Below are the code and all the weights of a small trained network. Each question names an input and a target symbol and asks about switching units off, where a switched-off unit gives its printed mean instead of its output.

import numpy as np


def w(rows, s, z=0):
    codes = np.array(rows[::2]) - 128.0
    scale = np.full(codes.shape[1], s)
    scale[-1] = z or s
    return codes * scale


def f(y):
    return np.maximum(y, 0)


def softmax(a):
    e = np.exp(a - a.max(-1, keepdims=True))
    return e / e.sum(-1, keepdims=True)


def log_softmax(a):
    a = a - a.max(-1, keepdims=True)
    return a - np.log(np.exp(a).sum(-1, keepdims=True))


def net(x, mask):
    ids = ['ΓΔΞΠΨΩαβζηθλμσ'.index(c) for c in x.split()]
    T = len(ids)
    res = E[ids] + P[:T]
    u = 0
    for l in range(3):
        r = res
        for j in range(2):
            rows = slice(2 * j, 2 * j + 2)
            q, k, v = (r @ M[l][rows].T for M in (Q, K, V))
            z = softmax(np.where(np.tri(T) > 0, q @ k.T / 2**0.5, -1e9)) @ v
            o = O[l][rows]
            res = res + np.where(mask[u + j], z, o[:, -1]) @ o[:, :-1]
        u += 2
        y = f(res @ A[l][:, :-1].T + A[l][:, -1])
        res = res + np.where(mask[u : u + 4], y, B[l][:, -1]) @ B[l][:, :-1]
        u += 4
    return log_softmax(res[-1] @ U[:, :-1].T + U[:, -1])


Q, K, V, O, A, B = {}, {}, {}, {}, {}, {}
E = w([
[151,94,77,133,75,167,132,232,188,217,164],'Γ',
[131,43,52,229,201,119,193,152,57,140,183],'Δ',
[141,133,86,129,169,126,121,68,93,154,76],'Ξ',
[150,131,91,100,67,162,61,175,119,130,134],'Π',
[155,132,93,115,124,93,241,88,130,104,140],'Ψ',
[114,130,62,127,169,143,178,129,118,230,143],'Ω',
[191,167,117,189,105,6,180,236,233,116,177],'α',
[144,161,95,72,93,122,180,96,90,91,163],'β',
[185,76,105,114,22,157,170,200,170,111,178],'ζ',
[165,84,210,80,205,117,51,40,190,145,220],'η',
[78,184,70,149,183,124,14,169,44,194,161],'θ',
[175,47,69,189,101,109,83,121,76,4,137],'λ',
[189,117,96,132,100,119,66,148,170,123,56],'μ',
[174,70,57,154,167,160,102,115,105,207,61],'σ',
],0.015)
P = w([
[82,167,196,143,69,111,157,167,56,171,4],'0',
[104,163,163,170,56,156,174,153,65,164,80],'1',
[100,119,149,110,93,91,175,178,84,154,73],'2',
[144,154,123,141,87,145,170,151,101,160,124],'3',
[127,103,109,91,106,78,160,164,114,154,103],'4',
[171,143,86,123,92,135,158,131,110,165,159],'5',
[140,94,84,71,122,66,143,149,131,158,129],'6',
[176,140,67,118,105,126,137,117,126,162,186],'7',
[150,89,68,66,139,53,128,135,146,155,155],'8',
[190,136,48,114,110,117,117,99,140,160,213],'9',
[154,82,47,53,151,44,102,122,162,153,170],'10',
[192,121,31,108,125,106,100,82,160,163,230],'11',
[160,76,32,47,160,33,70,96,168,156,194],'12',
[165,108,20,97,117,74,58,85,166,153,232],'13',
],0.011)
Q[0] = w([
[136,227,144,240,128,254,145,110,153,86,131],'0.h1',
[243,176,63,160,97,147,113,88,110,167,182],'0.h1',
[117,124,159,137,131,134,126,129,125,125,122],'0.h2',
[99,130,121,128,121,149,141,117,140,124,102],'0.h2',
],0.023)
K[0] = w([
[21,77,96,76,77,34,161,205,74,131,22],'0.h1',
[101,20,157,8,197,57,84,112,179,129,172],'0.h1',
[126,130,145,149,105,120,130,116,118,133,122],'0.h2',
[143,143,62,136,117,108,129,128,126,128,136],'0.h2',
],0.014)
V[0] = w([
[121,114,81,168,129,167,7,223,114,247,127],'0.h1',
[66,174,135,10,1,177,43,194,127,73,203],'0.h1',
[127,163,70,142,122,95,134,158,88,132,74],'0.h2',
[141,132,207,171,173,114,93,115,116,130,138],'0.h2',
],0.0067)
O[0] = w([
[227,184,116,159,228,211,157,140,169,59,143,144],'0.h1',
[254,181,130,228,99,91,144,70,103,181,122,60],'0.h1',
[96,157,147,126,165,168,50,171,118,129,91,254],'0.h2',
[121,124,124,145,108,80,123,140,88,129,215,3],'0.h2',
],0.01,0.0022)
A[0] = w([
[143,172,144,118,22,149,122,79,132,168,92,20],'0.n1',
[112,29,134,173,143,253,74,17,75,129,94,109],'0.n2',
[115,189,171,163,89,99,43,171,254,92,74,62],'0.n3',
[92,122,80,167,165,148,59,101,103,127,38,253],'0.n4',
],0.0054,0.0045)
B[0] = w([
[134,96,113,192,166,69,165,134,86,98,166,154],'0.n1',
[74,126,178,57,124,55,120,154,130,83,115,159],'0.n2',
[58,113,130,135,90,190,161,155,67,147,253,160],'0.n3',
[162,160,105,89,53,119,211,136,123,64,228,253],'0.n4',
],0.007,0.0058)
Q[1] = w([
[81,115,238,215,187,140,96,137,73,127,82],'1.h1',
[176,105,138,87,189,27,86,192,110,129,71],'1.h1',
[52,210,222,206,167,173,124,119,200,130,39],'1.h2',
[215,100,148,2,137,60,186,193,138,139,253],'1.h2',
],0.0077)
K[1] = w([
[109,132,248,158,138,160,140,157,79,133,90],'1.h1',
[102,151,113,124,78,184,167,77,133,128,192],'1.h1',
[125,159,71,134,108,155,151,190,86,132,41],'1.h2',
[145,85,114,103,162,119,68,64,176,159,193],'1.h2',
],0.011)
V[1] = w([
[134,213,168,28,86,172,101,49,148,151,116],'1.h1',
[122,192,107,131,157,10,95,102,159,31,48],'1.h1',
[94,137,254,145,197,146,55,94,160,213,79],'1.h2',
[107,152,60,107,93,146,211,76,207,150,173],'1.h2',
],0.0058)
O[1] = w([
[195,129,27,196,31,208,205,61,110,206,189,107],'1.h1',
[121,104,83,34,96,132,143,194,93,180,192,68],'1.h1',
[96,168,2,153,106,211,7,61,169,10,105,3],'1.h2',
[63,85,189,154,161,79,115,134,114,111,182,223],'1.h2',
],0.0065,0.0035)
A[1] = w([
[129,145,12,109,121,133,123,177,92,113,102,194],'1.n1',
[148,155,80,80,123,173,60,131,168,212,65,226],'1.n2',
[178,200,123,117,215,123,164,211,166,67,137,43],'1.n3',
[35,88,158,138,45,3,97,93,118,204,118,2],'1.n4',
],0.0055,0.0085)
B[1] = w([
[119,113,172,158,162,140,166,124,147,99,155,254],'1.n1',
[141,137,174,132,110,118,180,108,109,94,164,212],'1.n2',
[133,138,60,114,81,192,116,101,149,138,113,194],'1.n3',
[124,136,67,154,100,250,118,101,135,125,155,193],'1.n4',
],0.014,0.0072)
Q[2] = w([
[54,132,132,106,103,197,40,141,109,250,46],'2.h1',
[65,35,71,134,68,203,138,116,146,53,189],'2.h1',
[171,154,10,110,139,163,127,234,58,254,130],'2.h2',
[157,141,152,82,82,68,211,133,148,90,229],'2.h2',
],0.0077)
K[2] = w([
[83,173,86,167,103,127,235,174,59,71,39],'2.h1',
[77,157,77,95,215,89,154,9,140,180,149],'2.h1',
[178,103,206,38,55,184,240,100,125,152,84],'2.h2',
[148,100,46,130,171,60,35,106,168,110,254],'2.h2',
],0.0091)
V[2] = w([
[79,171,113,96,248,163,180,63,18,199,108],'2.h1',
[125,47,139,190,135,145,215,186,239,216,128],'2.h1',
[81,112,71,230,220,151,186,191,64,159,116],'2.h2',
[62,254,112,121,98,91,153,167,233,202,137],'2.h2',
],0.0079)
O[2] = w([
[121,129,91,134,49,30,177,122,254,61,97,128],'2.h1',
[72,172,116,137,133,102,87,135,33,55,118,248],'2.h1',
[167,83,70,132,212,86,35,160,130,155,213,115],'2.h2',
[177,109,189,89,35,118,91,94,125,64,222,2],'2.h2',
],0.011,0.0036)
A[2] = w([
[118,164,53,125,182,249,130,128,191,100,100,2],'2.n1',
[195,152,107,220,163,107,84,102,98,191,117,51],'2.n2',
[146,151,104,48,157,125,1,141,127,17,96,57],'2.n3',
[13,77,139,71,156,92,91,191,116,167,153,118],'2.n4',
],0.0084,0.0082)
B[2] = w([
[131,3,229,116,78,84,16,201,113,158,104,246],'2.n1',
[159,115,171,75,30,122,134,79,152,45,34,204],'2.n2',
[45,187,134,212,154,123,58,64,238,254,127,198],'2.n3',
[199,189,169,16,44,170,147,49,123,132,105,254],'2.n4',
],0.0081,0.0082)
U = w([
[235,184,91,158,85,137,122,91,170,98,75,84],'Γ',
[113,113,207,132,72,48,74,96,103,160,160,63],'Δ',
[121,113,199,153,78,3,81,93,94,67,80,92],'Ξ',
[97,89,59,98,60,184,78,100,117,83,108,99],'Π',
[169,137,56,144,214,226,117,159,132,71,185,255],'Ψ',
[114,165,105,184,142,76,91,109,198,31,93,181],'Ω',
[158,113,201,81,107,36,153,136,177,19,165,104],'α',
[215,47,102,98,98,118,71,104,152,145,120,111],'β',
[34,41,150,115,116,78,67,173,114,142,100,167],'ζ',
[159,99,84,206,39,8,128,89,114,218,124,185],'η',
[101,107,191,183,90,155,159,52,166,115,72,127],'θ',
[172,152,139,84,74,97,125,173,90,238,96,74],'λ',
[125,132,101,186,86,155,26,80,130,113,64,127],'μ',
[168,173,90,94,94,133,91,104,199,158,90,84],'σ',
],0.0048,0.0083)

Each question gives the input, a string of symbols that net reads in full, and the target symbol t.
The units are the heads (2 rows each of Q, K, V and O) and the neurons (one row each of A and B). Each row of codes is followed by its name. A weight is (code - 128) times the scale printed after its matrix; where a second scale follows, it is the last column's (O, A, B and U).
mask holds one flag per unit, layer by layer, with each layer's heads first. A switched-off unit (its flag False) gives its mean, the last column of its rows in O or B, instead of its output. The means were averaged over made-up inputs and are rounded, as every weight is.
A unit's drop is (log p(t) with every unit on - log p(t) with that unit switched off) / (log p(t) with every unit on - log p(t) with every unit switched off).
The circuit of an input: a set's keep is (log p(t) with only the set's units on - log p(t) with every unit switched off) / (log p(t) with every unit on - log p(t) with every unit switched off). Starting from the 12 units with the biggest drops (on a tie, the unit counted first), units are removed one at a time, each time the one whose removal leaves the highest keep (on an exact tie, the one counted first), for as long as the keep stays at least 0.8.
circuit, biggest first: the units of the circuit, biggest drop first
top k neurons: the k neurons with the biggest drops, biggest first
top k neurons in layer l: the k neurons of layer l with the biggest drops, biggest first
input μ μ Π θ Γ ζ β η Ψ, target θ: circuit, biggest first -> (2.h2)
input Ψ Ξ σ Γ θ Ξ, target β: top 2 neurons in layer 1 -> (1.n3 1.n2)
input β θ μ ζ, target Ψ: top 2 neurons in layer 0 -> (0.n4 0.n3)
input β Γ η Π λ β Ξ, target ζ: top 4 neurons -> (2.n1 0.n4 2.n4 1.n1)
input β β ζ β Ξ Ψ Ξ Ξ θ θ β Ξ λ, target α: circuit, biggest first -> (1.h2 0.h1 2.h1)
input Δ α β Ψ μ Ξ Ξ ζ μ β μ Ψ, target Ψ: circuit, biggest first -> (0.h1 2.h1)
input Ψ β β β β Γ Ω Π Ψ α σ μ, target ζ: circuit, biggest first -> (0.h1 2.n1)
input α Ψ Π β ζ β, target Ξ: circuit, biggest first -> (0.h1 2.n2 2.h1 1.h2)
input β Ξ μ ζ Γ β β Π Π θ θ Ω θ, target Ω: circuit, biggest first -> (2.h1 0.h1)
input β α Γ Ω Ξ σ θ Δ λ, target σ: top 2 neurons in layer 2 -> (2.n3 2.n4)
input μ Δ θ μ β Γ Δ Ψ μ, target Π: circuit, biggest first -> (0.h1 1.n4)
input η β μ α Ξ ζ μ, target α: circuit, biggest first -> (2.h2 1.n2)
input Δ Γ Π, target μ: top 2 neurons in layer 2 -> (2.n1 2.n3)
input Ψ Ψ Γ λ Ξ θ μ, target β: circuit, biggest first -> (2.n1 1.n3 0.h1)
input Ψ Γ μ Ψ μ β α σ σ λ, target ζ: top neuron -> (1.n3)
input β α μ α β Ξ λ Ψ Ξ Ψ μ μ Ξ, target Ψ: circuit, biggest first -> (0.h1 1.h2 2.h1)
input η β σ β Δ α μ λ Π Ξ σ, target ζ: circuit, biggest first -> (2.h2 1.h2 2.n1 1.n1)
input η σ Ξ Ξ, target θ: circuit, biggest first -> (2.h2 1.h2 1.n2)
input μ Ξ Ψ β, target Π: circuit, biggest first -> (0.h1 1.n4)
input β Δ Ψ σ Ξ μ θ μ σ Ω Δ β θ, target η: circuit, biggest first -> (0.h1)
input Ξ Δ μ, target σ: top 3 neurons in layer 2 -> (2.n4 2.n3 2.n1)
input Π Ψ Ξ θ σ η Ξ Δ μ Ω Γ, target β: top 3 neurons -> (0.n4 1.n2 2.n2)
input α Ξ Ξ θ λ Π, target λ: top 3 neurons -> (2.n4 0.n4 1.n4)
input ζ β Ξ Ψ θ λ Ξ λ Γ Δ, target μ: top 4 neurons -> (1.n3 2.n3 2.n2 2.n1)
input Ω Ω Ω μ β ζ Ψ, target Ξ: top 2 neurons in layer 1 -> (1.n4 1.n3)
input Ψ Ψ α Ω, target Δ: top 3 neurons -> (1.n4 1.n3 2.n3)
input Δ Ω β, target Ω: top 2 neurons -> (2.n3 0.n4)
